Here is a tiny trained network, its code and every weight. The questions are about switching its units off for an input and a class, where a switched-off unit gives its printed mean instead of its output.

import numpy as np


def w(rows, s, z=0):
    codes = np.array(rows[::2]) - 128.0
    scale = np.full(codes.shape[1], s)
    scale[-1] = z or s
    return codes * scale


def f(y):
    return y / 2 * (1 + np.tanh(0.7978845608 * (y + 0.044715 * y**3)))


def log_softmax(a):
    a = a - a.max(-1, keepdims=True)
    return a - np.log(np.exp(a).sum(-1, keepdims=True))


def net(x, mask):
    res = np.array(x, float).reshape(1, 7) / 4 @ E
    y = f(res @ A[0][:, :-1].T + A[0][:, -1])
    res = res + np.where(mask, y, B[0][:, -1]) @ B[0][:, :-1]
    return log_softmax(res[-1] @ U[:, :-1].T + U[:, -1])


A, B = {}, {}
E = w([
[168,127,204,136,207,90,167,172,104,251],'x0',
[176,56,39,59,184,80,151,236,115,90],'x1',
[35,65,173,151,139,113,57,137,26,87],'x2',
[123,192,113,122,125,120,27,160,185,128],'x3',
[144,126,211,86,163,145,84,208,172,129],'x4',
[217,82,129,157,85,247,120,137,60,55],'x5',
[148,95,121,254,186,154,134,127,82,144],'x6',
],0.0069)
A[0] = w([
[50,255,162,132,154,79,115,81,187,185,195],'N1',
[71,176,168,72,161,44,79,148,194,137,235],'N2',
[221,88,144,203,168,191,179,113,118,196,194],'N3',
[120,38,140,176,207,111,186,93,17,112,217],'N4',
[208,122,76,67,154,97,174,201,172,150,178],'N5',
[34,164,128,148,59,140,60,81,141,107,253],'N6',
[168,95,157,157,191,133,68,206,54,163,180],'N7',
[226,132,141,87,73,197,206,98,128,134,175],'N8',
[164,157,66,142,154,88,170,82,208,158,208],'N9',
[100,74,65,82,131,96,190,121,78,82,213],'N10',
],0.0064,0.0046)
B[0] = w([
[77,208,145,142,97,153,102,110,182,255,253],'N1',
[94,97,169,50,100,132,102,190,220,221,254],'N2',
[160,165,162,227,163,162,151,109,100,115,222],'N3',
[66,63,126,167,160,29,168,113,36,131,228],'N4',
[241,168,101,86,186,91,154,216,191,71,235],'N5',
[72,142,69,96,70,188,44,49,121,126,250],'N6',
[143,54,188,153,185,73,56,134,104,124,208],'N7',
[218,139,172,129,98,167,186,70,112,100,205],'N8',
[159,217,61,171,119,71,152,140,200,159,218],'N9',
[131,82,65,94,89,59,179,154,111,106,206],'N10',
],0.0077,0.0078)
U = w([
[203,141,240,147,103,204,216,82,99,108,133],'0',
[32,196,134,97,49,149,66,99,177,226,87],'1',
[26,42,75,122,93,77,196,115,46,113,169],'2',
[107,213,123,232,189,128,182,103,143,169,56],'3',
[220,176,27,115,144,100,183,161,161,84,121],'4',
[114,122,72,108,41,234,15,80,99,2,251],'5',
[147,95,191,39,196,126,112,222,208,145,97],'6',
[134,78,209,203,238,110,75,141,54,134,92],'7',
],0.0067,0.0023)

Each question gives the input, the list of numbers given to net, and the class t.
The units are the neurons (one row each of A and B). Each row of codes is followed by its name. A weight is (code - 128) times the scale printed after its matrix; where a second scale follows, it is the last column's (A, B and U).
mask holds one flag per neuron, in row order. A switched-off neuron (its flag False) gives its mean, the last column of its row in B, instead of its output. The means were averaged over made-up inputs and are rounded, as every weight is.
A unit's drop is (log p(t) with every unit on - log p(t) with that unit switched off) / (log p(t) with every unit on - log p(t) with every unit switched off).
The circuit of an input: a set's keep is (log p(t) with only the set's units on - log p(t) with every unit switched off) / (log p(t) with every unit on - log p(t) with every unit switched off). Starting from all 10 units, units are removed one at a time, each time the one whose removal leaves the highest keep (on an exact tie, the one counted first), for as long as the keep stays at least 0.8.
circuit, biggest first: the units of the circuit, biggest drop first
most important unit: the unit with the biggest drop
top k neurons: the k neurons with the biggest drops, biggest first
drop of u: that unit's drop, to one decimal
input [2,-1,0,-1,-6,-8,4], class 1: circuit, biggest first : (N1)
input [2,-7,5,5,7,8,-7], class 5: circuit, biggest first : (N1 N6)
input [7,2,1,-2,-6,1,5], class 7: top 2 neurons : (N3 N7)
input [7,-1,3,6,0,3,-1], class 7: circuit, biggest first : (N7 N9)
input [8,4,-4,3,1,0,6], class 7: top 2 neurons : (N7 N3)
input [6,7,3,-2,3,8,-6], class 7: circuit, biggest first : (N7 N2)
input [-2,2,4,-5,0,7,-6], class 2: circuit, biggest first : (N10 N4)
input [0,8,2,2,-8,8,2], class 2: top 2 neurons : (N4 N10)
input [8,1,-1,7,-7,2,3], class 7: top 3 neurons : (N7 N1 N6)
input [-7,0,-3,-2,6,8,3], class 0: top 2 neurons : (N8 N6)
input [4,-1,-5,3,-1,4,-7], class 4: top 2 neurons : (N5 N7)
input [8,-6,-8,8,5,7,-5], class 0: top 3 neurons : (N8 N3 N6)
input [8,4,-1,-7,4,-8,7], class 7: drop of N4 : 0.4
input [4,-5,4,-4,-3,7,3], class 7: most important unit : N4
input [-6,0,8,-5,-7,7,-3], class 2: drop of N4 : 0.8
input [4,0,6,-4,-3,8,-8], class 2: drop of N4 : 0.3
